Here is a tiny trained network, its code and every weight. The questions are about switching its units off for an input and a target symbol, where a switched-off unit gives its printed mean instead of its output.

import numpy as np


def w(rows, s, z=0):
    codes = np.array(rows[::2]) - 128.0
    scale = np.full(codes.shape[1], s)
    scale[-1] = z or s
    return codes * scale


def f(y):
    return y / 2 * (1 + np.tanh(0.7978845608 * (y + 0.044715 * y**3)))


def softmax(a):
    e = np.exp(a - a.max(-1, keepdims=True))
    return e / e.sum(-1, keepdims=True)


def log_softmax(a):
    a = a - a.max(-1, keepdims=True)
    return a - np.log(np.exp(a).sum(-1, keepdims=True))


def net(x, mask):
    ids = ['αβγδεζηπσφψω'.index(c) for c in x.split()]
    T = len(ids)
    res = E[ids] + P[:T]
    q, k, v = (res @ M[0].T for M in (Q, K, V))
    z = softmax(np.where(np.tri(T) > 0, q @ k.T / 4**0.5, -1e9)) @ v
    res = res + np.where(mask[0], z, O[0][:, -1]) @ O[0][:, :-1]
    y = f(res @ A[0][:, :-1].T + A[0][:, -1])
    res = res + np.where(mask[1:9], y, B[0][:, -1]) @ B[0][:, :-1]
    return log_softmax(res[-1] @ U[:, :-1].T + U[:, -1])


Q, K, V, O, A, B = {}, {}, {}, {}, {}, {}
E = w([
[114,187,110,53,101,45],'α',
[107,152,107,174,134,117],'β',
[123,133,55,82,200,57],'γ',
[82,144,102,151,160,126],'δ',
[103,148,120,121,118,140],'ε',
[110,134,88,150,166,142],'ζ',
[157,120,43,10,148,128],'η',
[171,109,72,148,149,184],'π',
[100,110,146,86,112,169],'σ',
[169,122,122,147,55,148],'φ',
[235,123,104,156,65,36],'ψ',
[174,120,139,101,35,183],'ω',
],0.011)
P = w([
[136,222,73,153,121,165],'0',
[103,235,120,113,192,140],'1',
[179,128,254,116,184,133],'2',
[102,151,18,150,59,141],'3',
[120,231,97,94,183,133],'4',
[172,74,227,114,150,99],'5',
[93,98,17,134,38,120],'6',
[137,234,81,84,176,119],'7',
[171,28,204,109,120,75],'8',
[91,52,13,116,18,101],'9',
[148,242,69,77,161,96],'10',
[188,70,168,119,138,46],'11',
[94,42,20,93,7,95],'12',
],0.0091)
Q[0] = w([
[184,92,247,157,160,127],'H1',
[154,199,119,92,178,117],'H1',
[107,53,130,159,105,121],'H1',
[212,181,215,109,208,120],'H1',
],0.015)
K[0] = w([
[110,249,159,192,164,232],'H1',
[108,56,143,153,117,149],'H1',
[147,202,106,111,159,95],'H1',
[91,118,171,194,127,223],'H1',
],0.015)
V[0] = w([
[188,97,92,38,155,214],'H1',
[106,38,80,212,215,182],'H1',
[255,157,95,219,122,120],'H1',
[135,103,164,148,38,225],'H1',
],0.0089)
O[0] = w([
[139,67,95,105,135,249,202],'H1',
[166,139,82,164,244,142,46],'H1',
[203,97,84,163,92,102,240],'H1',
[169,161,193,175,106,192,3],'H1',
],0.012,0.0023)
A[0] = w([
[129,86,44,218,40,180,1],'N1',
[47,252,137,155,151,29,117],'N2',
[196,34,170,145,2,85,87],'N3',
[156,209,78,195,132,126,143],'N4',
[135,174,250,131,222,211,235],'N5',
[225,59,118,219,43,41,190],'N6',
[5,196,53,53,140,120,105],'N7',
[168,105,106,91,5,238,101],'N8',
],0.0069,0.0074)
B[0] = w([
[81,107,140,73,253,181,149],'N1',
[75,71,230,203,175,155,164],'N2',
[100,255,103,118,216,105,190],'N3',
[207,109,131,168,108,117,174],'N4',
[167,159,149,3,129,97,178],'N5',
[144,63,191,90,136,99,255],'N6',
[33,125,105,142,147,108,203],'N7',
[82,147,181,187,114,222,203],'N8',
],0.0087,0.0074)
U = w([
[164,24,191,131,51,97,255],'α',
[121,183,100,191,167,116,129],'β',
[154,161,139,114,7,156,164],'γ',
[97,88,129,116,121,177,54],'δ',
[113,148,186,173,152,142,77],'ε',
[180,206,18,147,135,128,144],'ζ',
[153,160,113,143,43,123,182],'η',
[141,116,179,2,184,114,165],'π',
[114,138,32,93,135,103,60],'σ',
[79,173,149,131,80,98,115],'φ',
[110,156,162,167,191,132,72],'ψ',
[136,94,134,153,206,156,34],'ω',
],0.008,0.0051)

Each question gives the input, a string of symbols that net reads in full, and the target symbol t.
The units are the heads (4 rows each of Q, K, V and O) and the neurons (one row each of A and B). Each row of codes is followed by its name. A weight is (code - 128) times the scale printed after its matrix; where a second scale follows, it is the last column's (O, A, B and U).
mask holds one flag per unit, heads first, then neurons. A switched-off unit (its flag False) gives its mean, the last column of its rows in O or B, instead of its output. The means were averaged over made-up inputs and are rounded, as every weight is.
A unit's drop is (log p(t) with every unit on - log p(t) with that unit switched off) / (log p(t) with every unit on - log p(t) with every unit switched off).
The circuit of an input: a set's keep is (log p(t) with only the set's units on - log p(t) with every unit switched off) / (log p(t) with every unit on - log p(t) with every unit switched off). Starting from all 9 units, units are removed one at a time, each time the one whose removal leaves the highest keep (on an exact tie, the one counted first), for as long as the keep stays at least 0.8.
units of the circuit, in order: the units of the circuit, biggest drop first
most important unit: the unit with the biggest drop
top k neurons: the k neurons with the biggest drops, biggest first
drop when u is switched off: that unit's drop, to one decimal
input δ ψ β σ, target π: units of the circuit, in order	H1; N6; N3
input σ β σ δ β ζ η β φ, target π: units of the circuit, in order	N3; N6
input γ β η π, target δ: top neuron	N8
input β β ψ ζ, target π: units of the circuit, in order	H1; N6; N1; N3
input β π σ ψ, target π: units of the circuit, in order	N6; N3; H1
input α α π β, target φ: units of the circuit, in order	H1; N7
input π ψ π ζ ω ζ β δ ω δ π ζ σ, target π: units of the circuit, in order	N3; H1; N6
input ω α φ σ σ α ω π δ π π φ σ, target φ: units of the circuit, in order	H1; N3; N7
input σ ζ π π β, target ζ: units of the circuit, in order	H1; N6; N2
input η σ η ζ, target δ: units of the circuit, in order	H1; N8
input β π π α δ σ π β δ ε α π φ, target φ: top 2 neurons	N3; N8
input β η ψ β γ σ ζ, target σ: units of the circuit, in order	H1; N7
input γ δ π ζ δ σ ζ ζ, target π: top 2 neurons	N5; N8
input δ β φ σ σ ε σ β ψ, target π: units of the circuit, in order	N3; N6
input π ψ β π, target π: units of the circuit, in order	H1; N6; N1; N3
input η δ π ψ η δ β β ω φ β π γ, target σ: units of the circuit, in order	H1; N7; N6
input γ σ β, target π: most important unit	N5
input ζ ζ ε π π, target ζ: units of the circuit, in order	N6; H1; N2
input ζ γ ζ β π β δ δ π π β γ ω, target σ: units of the circuit, in order	H1; N3
input η π δ δ ε γ α η, target σ: top 2 neurons	N7; N6
input γ β β γ η δ β ζ β β δ β σ, target δ: most important unit	H1
input η ζ β π, target δ: top 2 neurons	N8; N1
input β π δ β, target α: top 4 neurons	N3; N6; N4; N2
input σ ε φ ω, target ε: top 3 neurons	N8; N1; N3
input φ φ σ β, target α: top 3 neurons	N3; N6; N4
input σ δ β σ, target γ: drop when N2 is switched off	0.2
input β α ω γ η ω β ε ψ ζ γ, target α: drop when N2 is switched off	0.1
input ψ σ α γ ω β β σ β ψ β π π, target π: drop when N1 is switched off	0.6
input δ β φ π α α η, target δ: drop when N4 is switched off	0.0
